Here is a tiny trained network, its code and every weight. The questions are about switching its units off for an input and a target symbol, where a switched-off unit gives its printed mean instead of its output.

import numpy as np


def w(rows, s, z=0):
    codes = np.array(rows[::2]) - 128.0
    scale = np.full(codes.shape[1], s)
    scale[-1] = z or s
    return codes * scale


def f(y):
    return y / 2 * (1 + np.tanh(0.7978845608 * (y + 0.044715 * y**3)))


def softmax(a):
    e = np.exp(a - a.max(-1, keepdims=True))
    return e / e.sum(-1, keepdims=True)


def log_softmax(a):
    a = a - a.max(-1, keepdims=True)
    return a - np.log(np.exp(a).sum(-1, keepdims=True))


def net(x, mask):
    ids = ['ΔΣΦΩζηψ'.index(c) for c in x.split()]
    T = len(ids)
    res = E[ids] + P[:T]
    u = 0
    for l in range(2):
        q, k, v = (res @ M[l].T for M in (Q, K, V))
        z = softmax(np.where(np.tri(T) > 0, q @ k.T / 2**0.5, -1e9)) @ v
        res = res + np.where(mask[u], z, O[l][:, -1]) @ O[l][:, :-1]
        u += 1
        y = f(res @ A[l][:, :-1].T + A[l][:, -1])
        res = res + np.where(mask[u : u + 12], y, B[l][:, -1]) @ B[l][:, :-1]
        u += 12
    return log_softmax(res[-1] @ U[:, :-1].T + U[:, -1])


Q, K, V, O, A, B = {}, {}, {}, {}, {}, {}
E = w([
[161,191,155],'Δ',
[209,110,152],'Σ',
[121,212,33],'Φ',
[203,14,135],'Ω',
[129,3,100],'ζ',
[56,95,198],'η',
[105,188,53],'ψ',
],0.018)
P = w([
[98,231,140],'0',
[44,125,205],'1',
[49,143,196],'2',
[87,117,254],'3',
[43,124,181],'4',
[35,112,216],'5',
[25,160,86],'6',
[83,116,192],'7',
[54,111,176],'8',
[80,148,127],'9',
[79,124,172],'10',
[74,110,244],'11',
[58,122,161],'12',
[133,171,54],'13',
],0.0078)
Q[0] = w([
[185,129,2],'0.h1',
[205,217,151],'0.h1',
],0.0045)
K[0] = w([
[3,74,170],'0.h1',
[151,213,125],'0.h1',
],0.005)
V[0] = w([
[255,179,42],'0.h1',
[233,148,118],'0.h1',
],0.01)
O[0] = w([
[57,168,2,28],'0.h1',
[239,165,27,2],'0.h1',
],0.01,0.0031)
A[0] = w([
[145,144,133,164],'0.n1',
[98,155,71,55],'0.n2',
[143,201,163,170],'0.n3',
[86,159,248,254],'0.n4',
[116,81,203,168],'0.n5',
[248,172,116,154],'0.n6',
[101,159,111,116],'0.n7',
[174,124,159,156],'0.n8',
[167,30,177,123],'0.n9',
[95,151,53,145],'0.n10',
[182,128,75,162],'0.n11',
[81,162,46,81],'0.n12',
],0.013,0.0083)
B[0] = w([
[88,86,104,135],'0.n1',
[176,165,208,147],'0.n2',
[3,124,65,160],'0.n3',
[134,151,55,253],'0.n4',
[183,99,30,204],'0.n5',
[114,53,46,136],'0.n6',
[217,180,78,146],'0.n7',
[83,208,81,145],'0.n8',
[86,40,127,186],'0.n9',
[149,109,123,165],'0.n10',
[148,107,105,136],'0.n11',
[95,216,139,165],'0.n12',
],0.0065,0.02)
Q[1] = w([
[14,115,3],'1.h1',
[66,69,220],'1.h1',
],0.0069)
K[1] = w([
[147,162,11],'1.h1',
[119,126,152],'1.h1',
],0.012)
V[1] = w([
[183,206,139],'1.h1',
[90,181,255],'1.h1',
],0.0071)
O[1] = w([
[219,162,121,192],'1.h1',
[105,43,2,1],'1.h1',
],0.0091,0.018)
A[1] = w([
[206,156,9,171],'1.n1',
[156,85,119,208],'1.n2',
[199,142,109,57],'1.n3',
[162,45,179,188],'1.n4',
[161,88,172,143],'1.n5',
[128,170,158,205],'1.n6',
[61,187,26,243],'1.n7',
[134,79,89,128],'1.n8',
[73,133,106,110],'1.n9',
[53,155,80,203],'1.n10',
[112,128,182,153],'1.n11',
[131,190,134,253],'1.n12',
],0.011,0.0027)
B[1] = w([
[134,45,170,250],'1.n1',
[1,190,164,149],'1.n2',
[155,128,198,178],'1.n3',
[60,223,139,163],'1.n4',
[159,189,126,145],'1.n5',
[132,76,123,209],'1.n6',
[108,136,104,195],'1.n7',
[190,195,187,148],'1.n8',
[95,168,142,129],'1.n9',
[104,86,105,150],'1.n10',
[158,58,120,173],'1.n11',
[87,70,45,236],'1.n12',
],0.0057,0.02)
U = w([
[111,179,124,104],'Δ',
[228,202,155,120],'Σ',
[152,246,132,213],'Φ',
[189,254,194,5],'Ω',
[118,153,189,28],'ζ',
[124,100,113,178],'η',
[144,228,145,199],'ψ',
],0.0091,0.0032)

Each question gives the input, a string of symbols that net reads in full, and the target symbol t.
The units are the heads (2 rows each of Q, K, V and O) and the neurons (one row each of A and B). Each row of codes is followed by its name. A weight is (code - 128) times the scale printed after its matrix; where a second scale follows, it is the last column's (O, A, B and U).
mask holds one flag per unit, layer by layer, with each layer's heads first. A switched-off unit (its flag False) gives its mean, the last column of its rows in O or B, instead of its output. The means were averaged over made-up inputs and are rounded, as every weight is.
A unit's drop is (log p(t) with every unit on - log p(t) with that unit switched off) / (log p(t) with every unit on - log p(t) with every unit switched off).
The circuit of an input: a set's keep is (log p(t) with only the set's units on - log p(t) with every unit switched off) / (log p(t) with every unit on - log p(t) with every unit switched off). Starting from the 12 units with the biggest drops (on a tie, the unit counted first), units are removed one at a time, each time the one whose removal leaves the highest keep (on an exact tie, the one counted first), for as long as the keep stays at least 0.8.
circuit, biggest first: the units of the circuit, biggest drop first
most important unit: the unit with the biggest drop
k most important neurons: the k neurons with the biggest drops, biggest first
top k neurons in layer l: the k neurons of layer l with the biggest drops, biggest first
drop of u: that unit's drop, to one decimal
input η ψ Ω Φ ψ Ω Σ Ω ψ ζ ψ Σ Ω ζ, target ζ: circuit, biggest first -> 1.h1; 0.n4; 0.n5; 0.h1
input ψ η Δ ψ η η Φ ψ η ψ, target η: circuit, biggest first -> 0.h1; 1.h1
input ψ ζ Φ Δ Φ Φ Φ Ω Ω ψ Δ Σ, target η: circuit, biggest first -> 1.h1
input η ζ Φ Φ η η Σ Φ ψ, target ζ: 2 most important neurons -> 0.n5; 0.n4
input Φ Φ ψ Ω ζ Φ, target Σ: 3 most important neurons -> 0.n7; 0.n2; 0.n12
input ψ Δ Δ ζ η Ω Φ Φ ζ ζ Φ Σ Φ Σ, target η: 3 most important neurons -> 0.n6; 0.n2; 0.n5
input Φ ψ Δ η Ω η Δ Φ ψ η Φ η Δ ζ, target Σ: top 4 neurons in layer 0 -> 0.n5; 0.n7; 0.n12; 0.n2
input Σ η Ω ψ Φ ζ Ω Φ Ω Φ Φ ζ Δ ψ, target Ω: circuit, biggest first -> 0.h1; 1.h1
input ζ Φ ζ Ω Φ ζ Δ, target Δ: top 2 neurons in layer 0 -> 0.n3; 0.n5
input Σ Φ ζ Δ η Ω, target Ω: 2 most important neurons -> 0.n6; 1.n12
input η Ω η ψ Σ Φ ψ Δ ψ Σ Δ Δ, target ζ: 4 most important neurons -> 0.n5; 0.n4; 0.n3; 0.n9
input Φ ψ Δ η Φ Σ Φ Φ Φ ψ ζ, target Σ: circuit, biggest first -> 0.h1; 1.h1; 0.n12; 0.n7
input η η Σ Φ Δ ψ Δ Ω η Ω, target ζ: 4 most important neurons -> 0.n9; 0.n4; 0.n5; 1.n11
input η η η η Δ Φ ζ, target ζ: most important neuron -> 0.n9
input Σ Φ ψ ζ Σ Φ, target Ω: top 2 neurons in layer 0 -> 0.n6; 0.n11
input η η ψ Φ η ζ ψ Δ, target ζ: top 3 neurons in layer 0 -> 0.n5; 0.n4; 0.n9
input Φ Δ ψ ψ, target Σ: 3 most important neurons -> 0.n7; 0.n2; 0.n12
input ψ Ω Φ Φ, target η: 4 most important neurons -> 1.n1; 0.n12; 0.n2; 0.n5
input Φ Ω η η Φ ψ, target Σ: 3 most important neurons -> 0.n7; 0.n12; 0.n9
input Σ Σ Φ Δ η ζ ψ η ψ Δ Φ η Φ η, target Ω: 3 most important neurons -> 0.n6; 1.n1; 0.n11
input ζ Φ Φ η Ω Φ ψ ψ Φ ψ ψ Φ, target Δ: most important unit -> 1.h1
input η Δ Ω Δ η Ω Φ η Φ η Ω Φ Σ, target ζ: top 2 neurons in layer 1 -> 1.n11; 1.n8
input ψ Σ η, target η: top 2 neurons in layer 1 -> 1.n1; 1.n4
input η Φ Ω ψ ψ η ψ Φ, target ζ: drop of 0.n4 -> 0.8
input η Φ η Φ η Δ Φ Φ Σ, target ζ: drop of 1.n11 -> 0.2
input ψ Δ η ψ Δ Φ Δ, target η: drop of 1.h1 -> 0.8
input ψ ψ Δ Φ Φ η Σ Ω Φ Φ, target η: drop of 0.n12 -> 0.4
